Here is a tiny trained network, its code and every weight. The questions are about switching its units off for an input and a class, where a switched-off unit gives its printed mean instead of its output.

import numpy as np


def w(rows, s, z=0):
    codes = np.array(rows[::2]) - 128.0
    scale = np.full(codes.shape[1], s)
    scale[-1] = z or s
    return codes * scale


def norm(h):
    return h / np.sqrt((h * h).mean(-1, keepdims=True) + 1e-5)


def f(y):
    return y / 2 * (1 + np.tanh(0.7978845608 * (y + 0.044715 * y**3)))


def log_softmax(a):
    a = a - a.max(-1, keepdims=True)
    return a - np.log(np.exp(a).sum(-1, keepdims=True))


def net(x, mask):
    res = np.array(x, float).reshape(1, 5) / 4 @ E
    u = 0
    for l in range(2):
        y = f(norm(res) @ A[l][:, :-1].T + A[l][:, -1])
        res = res + np.where(mask[u : u + 8], y, B[l][:, -1]) @ B[l][:, :-1]
        u += 8
    return log_softmax(norm(res)[-1] @ U[:, :-1].T + U[:, -1])


A, B = {}, {}
E = w([
[111,74,144,104,96,137,126,152],'x0',
[124,134,156,148,57,116,15,93],'x1',
[125,131,129,128,127,129,130,127],'x2',
[126,131,129,138,118,129,134,129],'x3',
[94,102,95,158,121,4,113,102],'x4',
],0.0017)
A[0] = w([
[55,108,81,167,57,60,35,38,9],'L0N1',
[92,147,70,170,218,16,213,160,104],'L0N2',
[196,204,228,117,66,232,9,118,32],'L0N3',
[161,154,119,70,203,250,230,171,188],'L0N4',
[83,41,127,86,103,32,163,180,15],'L0N5',
[206,250,150,151,127,165,93,37,83],'L0N6',
[112,30,150,56,115,88,197,185,47],'L0N7',
[103,46,206,77,75,193,83,208,115],'L0N8',
],0.0026,0.0014)
B[0] = w([
[184,148,198,104,178,153,178,198,203],'L0N1',
[169,164,35,83,94,213,147,40,217],'L0N2',
[50,110,15,141,182,209,201,88,212],'L0N3',
[144,131,183,173,91,5,20,142,252],'L0N4',
[88,112,71,193,181,250,85,179,156],'L0N5',
[85,130,89,214,223,152,119,190,162],'L0N6',
[62,73,98,181,167,179,60,193,151],'L0N7',
[141,110,135,72,76,84,198,83,171],'L0N8',
],0.0026,0.0024)
A[1] = w([
[142,130,80,176,173,48,107,182,133],'L1N1',
[166,64,228,106,64,62,83,236,50],'L1N2',
[159,235,191,193,192,68,111,156,34],'L1N3',
[201,253,236,175,161,54,109,149,4],'L1N4',
[29,136,105,193,212,218,121,145,14],'L1N5',
[87,92,93,38,70,185,207,31,16],'L1N6',
[42,68,57,148,185,187,186,175,122],'L1N7',
[128,206,80,172,149,196,150,40,98],'L1N8',
],0.0034,0.0026)
B[1] = w([
[112,135,186,131,104,198,135,117,200],'L1N1',
[61,82,137,47,253,65,232,219,253],'L1N2',
[162,113,167,128,26,147,106,96,203],'L1N3',
[168,181,126,240,21,144,16,55,241],'L1N4',
[84,25,68,188,96,162,70,167,174],'L1N5',
[125,120,207,87,26,179,179,33,169],'L1N6',
[134,156,157,193,126,147,35,158,247],'L1N7',
[166,135,119,60,186,48,166,171,220],'L1N8',
],0.0034,0.0021)
U = w([
[247,253,246,250,9,12,8,18,142],'0',
[8,14,9,250,248,249,7,240,107],'1',
[8,7,250,9,245,11,245,248,254],'2',
[15,9,244,9,8,250,246,7,17],'3',
[247,249,7,12,241,12,245,9,59],'4',
],0.0048,0.0024)

Each question gives the input, the list of numbers given to net, and the class t.
The units are the neurons (one row each of A and B). Each row of codes is followed by its name. A weight is (code - 128) times the scale printed after its matrix; where a second scale follows, it is the last column's (A, B and U).
mask holds one flag per neuron, layer by layer. A switched-off neuron (its flag False) gives its mean, the last column of its row in B, instead of its output. The means were averaged over made-up inputs and are rounded, as every weight is.
A unit's drop is (log p(t) with every unit on - log p(t) with that unit switched off) / (log p(t) with every unit on - log p(t) with every unit switched off).
The circuit of an input: a set's keep is (log p(t) with only the set's units on - log p(t) with every unit switched off) / (log p(t) with every unit on - log p(t) with every unit switched off). Starting from the 12 units with the biggest drops (on a tie, the unit counted first), units are removed one at a time, each time the one whose removal leaves the highest keep (on an exact tie, the one counted first), for as long as the keep stays at least 0.8.
units of the circuit, in order: the units of the circuit, biggest drop first
top k neurons: the k neurons with the biggest drops, biggest first
top k neurons in layer l: the k neurons of layer l with the biggest drops, biggest first
input [1,3,3,-6,1], class 2: top 2 neurons -> (L0N1, L0N2)
input [-6,8,2,-3,-3], class 1: units of the circuit, in order -> (L0N3)
input [2,4,-2,5,-5], class 3: top 4 neurons -> (L1N6, L0N8, L0N5, L0N3)
input [2,-5,-2,-5,-7], class 2: units of the circuit, in order -> (L1N2, L0N4)
input [1,-3,3,-4,2], class 1: top 3 neurons in layer 0 -> (L0N7, L0N5, L0N8)
input [6,7,-4,-3,-7], class 3: units of the circuit, in order -> (L0N8, L0N3)
input [3,-2,-3,6,-5], class 2: units of the circuit, in order -> (L1N2, L0N4)
input [-2,-2,0,6,-5], class 0: top 2 neurons -> (L0N4, L1N4)
input [4,2,-8,4,8], class 2: top 2 neurons in layer 0 -> (L0N3, L0N1)
input [1,7,-4,-1,0], class 3: units of the circuit, in order -> (L0N3, L0N4, L1N6)
input [3,0,-6,-1,-7], class 2: top 2 neurons -> (L0N4, L0N2)
input [-3,-3,8,8,7], class 4: top 2 neurons -> (L0N2, L1N2)
input [-1,5,4,-8,-2], class 1: top 2 neurons -> (L0N3, L0N6)
input [0,-8,1,-1,0], class 0: units of the circuit, in order -> (L0N4, L1N2)
input [3,8,2,-5,-8], class 3: units of the circuit, in order -> (L0N8, L1N6, L0N3)
input [-1,-6,7,-1,6], class 4: units of the circuit, in order -> (L0N2)
input [-5,1,2,4,-6], class 1: top 3 neurons -> (L0N3, L0N6, L1N5)
input [8,-1,-7,-5,5], class 1: top 2 neurons -> (L0N5, L0N4)
input [-1,-7,8,-4,5], class 4: top 3 neurons -> (L0N2, L0N6, L1N2)
input [-7,-1,-6,1,-6], class 0: units of the circuit, in order -> (L0N4)
input [2,-2,-1,-6,-8], class 2: top 2 neurons -> (L1N2, L0N4)
input [-2,-8,-6,-5,-8], class 0: units of the circuit, in order -> (L0N4, L1N4)
input [-1,-7,0,2,8], class 4: top 2 neurons in layer 1 -> (L1N2, L1N8)
